Each row of numbers stands for one object and depends on some of the facts below. Use the named rows to name the rest.

Facts:
Z549 δ:Z222 Z843 β:Z299 κ:671 ζ:469
Z39 κ:13 ζ:469
Z632 β:Z399 κ:13 ζ:615
Z895 κ:221 ζ:469
Z581 β:Z879 κ:221 ζ:866
Z23 β:Z151 κ:13 ζ:469
Z773 κ:13 ζ:615
Z661 β:Z930 κ:221 ζ:615
Z484 β:Z128 κ:13 ζ:526
Z722 κ:221 ζ:526
Z6 κ:221 ζ:615
Z743 β:Z191 κ:221 ζ:526
Z605 β:Z777 κ:221 ζ:615
Z829 κ:13 ζ:526
Z662 β:Z596 κ:13 ζ:615
Z310 κ:221 ζ:526
Z923 β:Z517 κ:221 ζ:526
Z396 δ:Z590 Z516 Z843 β:Z313 κ:221 ζ:526
Z222 β:Z124 κ:13 ζ:866
Z777 κ:221 ζ:469
Z517 δ:Z854 κ:671 ζ:615
Z736 δ:Z162 Z222 β:Z923 κ:13 ζ:526
Z728 β:Z824 κ:13 ζ:866
Z26 κ:13 ζ:615
Z313 κ:13 ζ:526
Z933 δ:Z875 Z946 Z222 Z852 Z270 Z879 κ:221 ζ:526
Z660 δ:Z300 Z509 Z966 Z405 β:Z223 κ:13 ζ:469
Z801 β:Z381 κ:671 ζ:615
Z156 β:Z809 κ:671 ζ:469
Z428 δ:Z741 Z782 Z875 Z128 Z706 Z452 Z879 β:Z845 κ:221 ζ:866
Z270 β:Z734 κ:221 ζ:866
Z472 δ:Z276 Z449 Z843 Z529 β:Z986 κ:671 ζ:866
Z487 δ:Z656 Z829 Z879 κ:13 ζ:526
Z694 δ:Z600 Z165 κ:221 ζ:526
Z643 β:Z728 κ:221 ζ:866
Z652 β:Z278 κ:13 ζ:866
Z91 κ:13 ζ:615
Z29 δ:Z26 Z529 κ:221 ζ:526
Z183 δ:Z722 Z156 Z600 Z172 Z547 κ:13 ζ:469
Z899 δ:Z763 Z587 Z92 Z852 β:Z852 κ:13 ζ:526
Z227 κ:13 ζ:866
Z150 β:Z394 κ:221 ζ:615
Z599 δ:Z130 Z41 Z295 β:Z162 κ:671 ζ:469
Z41 β:Z310 κ:221 ζ:866
Z912 κ:13 ζ:866
Z243 δ:Z777 Z824 Z310 Z128 Z99 Z172 β:Z4 κ:671 ζ:526
Z278 β:Z484 κ:221 ζ:526
Z92 κ:671 ζ:526
Z986 κ:13 ζ:526
Z554 β:Z652 κ:13 ζ:866
Z50 κ:671 ζ:526
Z452 β:Z756 κ:13 ζ:866
Z954 β:Z276 κ:13 ζ:866
Z967 β:Z660 κ:671 ζ:469
Z741 κ:13 ζ:615
Z72 δ:Z130 Z603 Z295 Z807 β:Z472 κ:221 ζ:526
Z762 δ:Z130 Z227 Z223 Z88 Z107 κ:671 ζ:526
Z88 β:Z428 κ:13 ζ:469
Z276 κ:13 ζ:526
Z720 δ:Z576 Z23 Z452 Z172 κ:221 ζ:469
Z763 κ:13 ζ:615
Z412 κ:221 ζ:526
Z596 β:Z554 κ:13 ζ:526
Z124 κ:221 ζ:615
Z845 β:Z516 κ:221 ζ:526
Z547 κ:13 ζ:526
Z893 δ:Z656 Z722 Z267 Z181 Z529 κ:13 ζ:526
Z253 δ:Z895 Z176 Z23 Z496 κ:221 ζ:526
Z295 β:Z946 κ:13 ζ:615
Z81 δ:Z763 Z895 Z484 Z782 Z39 Z405 β:Z32 κ:13 ζ:866
Z405 β:Z165 κ:221 ζ:615
Z966 β:Z282 κ:221 ζ:526
Z303 κ:221 ζ:615
Z983 β:Z576 κ:13 ζ:615
Z656 β:Z829 κ:13 ζ:615
Z706 β:Z137 κ:13 ζ:526
Z852 β:Z23 κ:13 ζ:526
Z86 β:Z150 κ:13 ζ:526
Z289 β:Z529 κ:671 ζ:526
Z55 δ:Z300 Z23 Z161 β:Z41 κ:671 ζ:469
Z154 β:Z357 κ:221 ζ:866
Z4 κ:671 ζ:866
Z161 β:Z154 κ:221 ζ:615
Z780 δ:Z983 Z496 Z801 Z303 κ:13 ζ:866
Z191 β:Z555 κ:221 ζ:469
Z875 β:Z267 κ:13 ζ:615
Z802 δ:Z967 Z722 Z854 Z161 Z966 Z643 Z547 κ:671 ζ:866
Z537 κ:671 ζ:526
Z546 κ:221 ζ:526
Z881 β:Z875 κ:13 ζ:469
Z176 κ:13 ζ:526
Z809 β:Z782 κ:13 ζ:866
Z555 δ:Z901 Z546 β:Z717 κ:221 ζ:469
Z679 κ:671 ζ:866
Z130 κ:13 ζ:526
Z756 β:Z587 κ:671 ζ:615
Z408 δ:Z632 Z570 Z26 Z191 Z554 κ:671 ζ:526
Z529 κ:671 ζ:615
Z901 κ:13 ζ:469
Z929 δ:Z406 Z986 κ:671 ζ:469
Z203 δ:Z91 Z124 β:Z741 κ:13 ζ:615
Z165 β:Z645 κ:13 ζ:526
Z854 κ:671 ζ:866
Z389 δ:Z6 Z662 Z357 Z154 Z652 κ:13 ζ:866
Z843 κ:221 ζ:469
Z711 δ:Z41 Z869 Z966 Z773 κ:671 ζ:866
Z107 β:Z954 κ:671 ζ:469
Z509 β:Z662 κ:13 ζ:526
Z576 β:Z575 κ:13 ζ:866
Z930 β:Z643 κ:13 ζ:866
Z879 β:Z632 κ:221 ζ:866
Z357 κ:13 ζ:526
Z734 β:Z679 κ:13 ζ:469
Z449 β:Z983 κ:13 ζ:469
Z99 κ:13 ζ:615
Z603 κ:13 ζ:615
Z32 δ:Z849 β:Z843 κ:221 ζ:866
Z181 β:Z895 κ:13 ζ:866
Z162 κ:671 ζ:615
Z587 β:Z762 κ:671 ζ:526
Z516 β:Z605 κ:221 ζ:469
Z394 β:Z867 κ:13 ζ:866
Z15 β:Z573 κ:13 ζ:866
Z223 κ:13 ζ:615
Z774 β:Z410 κ:13 ζ:615
Z399 β:Z509 κ:13 ζ:615
Z324 β:Z807 κ:13 ζ:866
Z645 β:Z774 κ:221 ζ:866
Z823 δ:Z722 κ:671 ζ:526
Z807 β:Z203 κ:13 ζ:615
Z874 β:Z801 κ:13 ζ:866
Z193 β:Z603 κ:221 ζ:615
Z704 δ:Z632 Z509 Z661 Z165 Z92 κ:13 ζ:526
Z381 β:Z92 κ:13 ζ:615
Z131 δ:Z967 Z299 Z295 κ:221 ζ:526
Z570 β:Z929 κ:13 ζ:526
Z496 κ:671 ζ:615
Z575 β:Z193 κ:221 ζ:615
Z600 κ:221 ζ:469
Z137 δ:Z50 Z845 Z412 β:Z912 κ:671 ζ:526
Z64 β:Z107 κ:13 ζ:866
Z254 β:Z396 κ:13 ζ:615
Z282 δ:Z570 Z901 Z161 Z99 Z222 Z529 Z773 Z774 β:Z449 κ:671 ζ:615
Z716 δ:Z452 Z4 κ:671 ζ:615
Z867 κ:13 ζ:866
Z849 κ:13 ζ:615
Z151 β:Z181 κ:13 ζ:526
Z224 β:Z661 κ:221 ζ:615
Z406 β:Z156 κ:13 ζ:526
Z663 δ:Z130 Z570 Z537 Z854 Z867 Z107 β:Z802 κ:671 ζ:469
Z404 δ:Z39 Z854 β:Z15 κ:13 ζ:866
Z172 β:Z549 κ:671 ζ:615
Z782 β:Z874 κ:13 ζ:866
Z869 κ:13 ζ:469
Z590 κ:13 ζ:469
Z128 κ:13 ζ:615
Z299 β:Z88 κ:671 ζ:615
Z717 β:Z72 κ:13 ζ:526
Z573 δ:Z903 Z967 Z537 β:Z243 κ:221 ζ:866
Z267 κ:13 ζ:866
Z946 β:Z254 κ:13 ζ:866
Z824 β:Z289 κ:13 ζ:526
Z300 κ:13 ζ:469
Z410 β:Z966 κ:221 ζ:526
Z903 β:Z55 κ:221 ζ:526

Some rows with their names:
Z547: [  0  -1  -8  -4  -5   9  -6  -3   1   2 -13 -10  -6  -4 -10   9   3  -7
  -6   5   0   0   2  12  12   6  -2  -1  -4   3]
Z929: [ -1   1   2  -8   3 -10  -1   6  -1  -7   8  14   1  -1  15   9  -2 -10
  -6   2  -8   8  -3 -13 -11   6   4  -9   3  -3]
Z802: [  6  -6   5  -6   3 -13  -4  -2  -2   3   5  -5   5 -12  21  -7  -2  -6
 -12  13   5   1  -2  11   7  -3  -9   2  -1  -7]
Z849: [-6 -3 -3 16 -6  8  9 -3 -3 -1  4  2 -2  1  8  1  1 12  6 17  2  5 -2  2
 -4 -7  3  1  1  8]
Z389: [-8 -1 -7  3 -3  9  3 -5 -5 -3 -2 -6 -3  0  4  5  3 11 -5 -7  1  1 -3  6
 -2  2  3 -1  2  2]
Z576: [ -5   2  -4   4  -1  17   3  -6  -2  -5   4 -12   7   2  -2  -4   0   6
   2 -13   1  -2   1  -4  -3  -4   2  -2  -1   5]
Z716: [  3  -8  14   9   2 -14   0   3  -2   8  -1   6   5  -4  20 -17  -5   3
  -4  26   2   7  -1   3   6  -9  -4   7   2  -5]
Z596: [  1   1  -5  -3  -1  11  -3  -9   2  -6   6  -3 -10   4 -21  20   5  10
  -1 -26  -1  -4   0  -1   9   5  10  -3  -2   3]
Z509: [  1   2  -4  -4  -1  11  -2  -9   1  -7   5  -4  -8   3 -18  19   5   9
  -1 -28  -1  -4   0   0   9   4   9  -3  -2   2]
Z661: [  1  -2   6   8   3 -13   9   2   0  -3  14   7   7   1   1 -14  -1   5
  11   6   6   0  -1 -10 -12 -12  -1   4   3   1]
Z517: [  6  -8   7   7   3 -13   2   0   0   6  16   6   1  -9  38 -12  -5   2
  -4  35   4   3  -3  11   6  -4 -13   4   0  -4]
Z107: [  9   4   5  -7   4  -8  -5   7   5   4   4  13  -2   0  15   7  -5 -17
   2  12 -10   2   2  -9   0   6  -2  -4  -2  -3]
Z763: [-6 -3 -3 15 -6  8  9 -3 -3 -2  4  2 -2  1  9  2  1 11  6 17  1  5 -2  1
 -4 -6  3  1  1  8]
Z867: [ -7  -1 -12   2  -4  10   4  -4  -2  -2   2  -5  -5   0  -3   8   3   8
  -1   3   2  -1  -1   3  -1   3   4  -2   0   7]
Z394: [-3  3 -7  3 -3 11  4 -6 -2 -2  0 -6 -2  3 -3  6  3  8  3 -9  2 -3  0 -1
 -2 -3  4 -2 -1  3]
Z734: [  7   7   2   1  -4  13  -4   2   3   1 -11   6  -8   2   8  17  -1 -16
   6   3 -12   5   2   4   1   9  -3  -5  -4   1]
Z555: [  2   6   9  -6   5  -9   0   7   0 -10   5  14   4   2   5   5  -2 -11
   3 -20  -7   4  -3 -10 -17   6  -2  -6   4  -7]
Z41: [  4  -2   2  -3   4 -11  -4   3   4   8   2  -1   3  -1  -9 -12  -3  -1
   2   3   4  -7   2   1   3   2  -6   7   1  -2]
Z824: [  2   5  -5  -4  -3  10  -4  -2   1   5 -15  -9  -7   1  -8   7   3  -5
  -1  -8   0  -5   3  10  11   3  -1  -1  -4  -1]
Z722: [  5  -5   2 -12   1 -14  -9   1   2  -3  -6  -7   7 -10 -18  -4   1 -17
  -8   0   5   0   1   5   2  -1  -5   2  -2   0]
Z86: [  2   4  -5  -4  -3  11  -5  -3   2   4 -12  -9  -7   1 -10   7   2  -4
  -2  -8  -1  -5   3  10  12   5  -1   0  -4   0]

Which object is each row?
No name comes twice in this set of rows, the named rows included.
[ -4  -3  19  10   7  -3   5   1  -5  -2  13   1  19   4  22 -31  -8  13
  -2  -5   1   6  -2 -13  -8 -15   0   2   5  -6] : Z282
[ -2  -1   4  -4   5 -10   1   0  -1  -4   9   0   7   0  -4 -11   0   5
  -1 -19   5  -4  -3  -4  -9  -3  -1   3   4  -5] : Z32
[  6  10  -2   0  -5   9  -1   4   2   4 -16   7 -11   3  13  19   1 -17
   7   6 -10   3   2   6  -1   8  -4  -6  -4  -2] : Z88
[  1   4   2  -3  -1  12  -6  -3  -1   4 -17  -9  -7   2   0   3   2   0
  -7 -18  -2  -2   1  15  11   7  -3   0  -2  -7] : Z899
[ -6   1  -3  -4  -3   9  -1  -6  -6 -10  -9 -10  -1  -2  -5   9   6   0
 -11 -23   0   4  -3   9  -1   1   3  -6   0  -2] : Z893
[  4   6  17  -5   4 -10  -6  10  -1   7 -19  15   0   7  16  -4  -5  -9
  -4  -7 -12   7   0  -7  -1   4   0  -1   3 -16] : Z549
[ -1   3  -6   2   0  12   5  -9  -3  -6  13  -7  -4  -3  21   7   3   8
  -2 -14   3  -5  -4  12  -2   2  -5  -4  -1  -4] : Z404
[ -3   2   4  -5   4 -15   4   2  -4  -3  -3   0   6   0  -1 -11   2   3
   0 -21   6  -4  -3  -3 -13  -7  -1   2   6 -10] : Z428
[ -7  -2  -7 -12   6  -9  -2   4   1  -4  14   1  -3  -2  -4  -4   1   5
 -10 -11   3  -7  -4   1  -5  13  -3  -2   4  -3] : Z131
[ -5   2   5 -10   6  -9  -3   3  -1  -5  -1   0   5   4 -15  -9   1   4
  -6 -33   2  -4  -2  -6  -6   2   3   0   5  -8] : Z396
[ -1   0   2  -5   6  -9   2   0   0  -4  15   0   4  -1   4  -9   0   6
  -1 -17   5  -7  -3  -2  -8   0  -4   1   4  -6] : Z573

Now the same objects, written a new way:
Known rows:
Z137: [ -4  25 -21 -17  -7   3  17  -2  -9 -11 -10   2  -8  -8  -5]
Z161: [-11   4   1 -10  -3   0  12   9 -15  -6  12 -12  -6  -1 -22]
Z243: [ -6  25 -21 -18  -8   5  16  -4 -11  -9 -10   3  -6  -7  -5]
Z801: [-14   5   2 -12   0  -3  16  16 -15  -4   9 -13  -5  -2 -21]
Z412: [-22   0  -4   1  12   0  21  -9  -6  -7  -5  -3 -13   4 -11]
Z879: [  4  12 -30  -1  24  -2   8  -9  -7   3 -30  14 -20   3 -23]
Z734: [  4  -8  17  26 -24 -12 -14  20  -5   3  37 -15  31   0  14]
Z278: [  1   3 -23   4   9  -3  12   0 -12  -4  -5  -3  -9  -4 -23]
Z881: [  4  -7  18  26 -23 -12 -14  21  -5   3  36 -16  31   0  14]
Z487: [ 12  -4   1  -8 -11  13  -6 -14  14   5  -6  11   9  -4  28]
Z289: [-14  10 -10  -4  10  -6  11   5 -12  -4  -7  -2 -11   2 -20]
Z26: [  8 -24  24   0  -3   8  -6   0   9   9  15  -6   9   3  11]
Z282: [ 17  32   2 -21 -19   9  24  -4 -11 -13  13 -15 -11  -3  -4]
Z6: [-20  -7   9  -6   2   4  25  -2  -8  -9  11 -14  -9   0 -14]
Z176: [  5 -19  13   7   6   4 -13  -8  13   8  -1   5   5   5  11]
Z901: [ -7 -17  25  29 -22  -7  -1   7  -1   1  36 -14  30   3  24]
Z154: [ -5  14 -21  -3  25  -4   5  -7  -4   1 -30  13 -23   6 -22]
Z496: [-22  -7   6  -6   3   4  26  -3 -10  -9  11 -15  -9   1 -13]
Z694: [-19  13 -14 -14  -7  11  22 -17  -5 -13  -9   3  -9  -6   4]
Z728: [ 16  -2  -5   0  20  -3 -29   1  14  18 -28  24  -4   8   3]
Z711: [-14  19 -27 -16  12   8  20 -25   5 -13 -35  16 -23  -5   2]

Name these rows:
No name comes twice in this set of rows, the named rows included.
[-22  26 -10   2 -37  -5  21  11 -25 -19  28 -18  19 -11   5] : Z55
[  8 -27  21   2  -4   8  -6  -2   8   7  15  -7  10   1  10] : Z128
[  7 -14   0   6  21   6 -19 -20  19  13 -26  22  -7  10   9] : Z267
[  4  23 -14  -3  24  -4   3 -11  -3  -2 -26  11 -28  11 -22] : Z645
[ 23 -14  18  -3  -5   2 -14  14   4  13  16  -6  11   0   3] : Z875
[-17  15 -15 -15  -4   8  27 -15  -3 -13 -10   1 -10  -6   5] : Z408
[-23  11   0  19 -17 -19  18  21 -21 -18  32 -24  11  -5 -10] : Z107
[-27   1   8  22 -16 -10  41   8 -19  -9  33 -22  14   4   3] : Z843
[-13 -19  25  27 -23  -7  -9   6   1  -5  36 -17  28  -1  21] : Z39
[-18  -6   6  -7   4   4  31  -1  -9  -6  11 -15  -8   1 -12] : Z162
[ 35  -1  -7   3  21  -2 -13  -2  15  25 -27  22  -3  11   7] : Z222
[  8   7   7  10 -43  -3 -13  14  -4  -6  32 -10  35 -11  29] : Z660

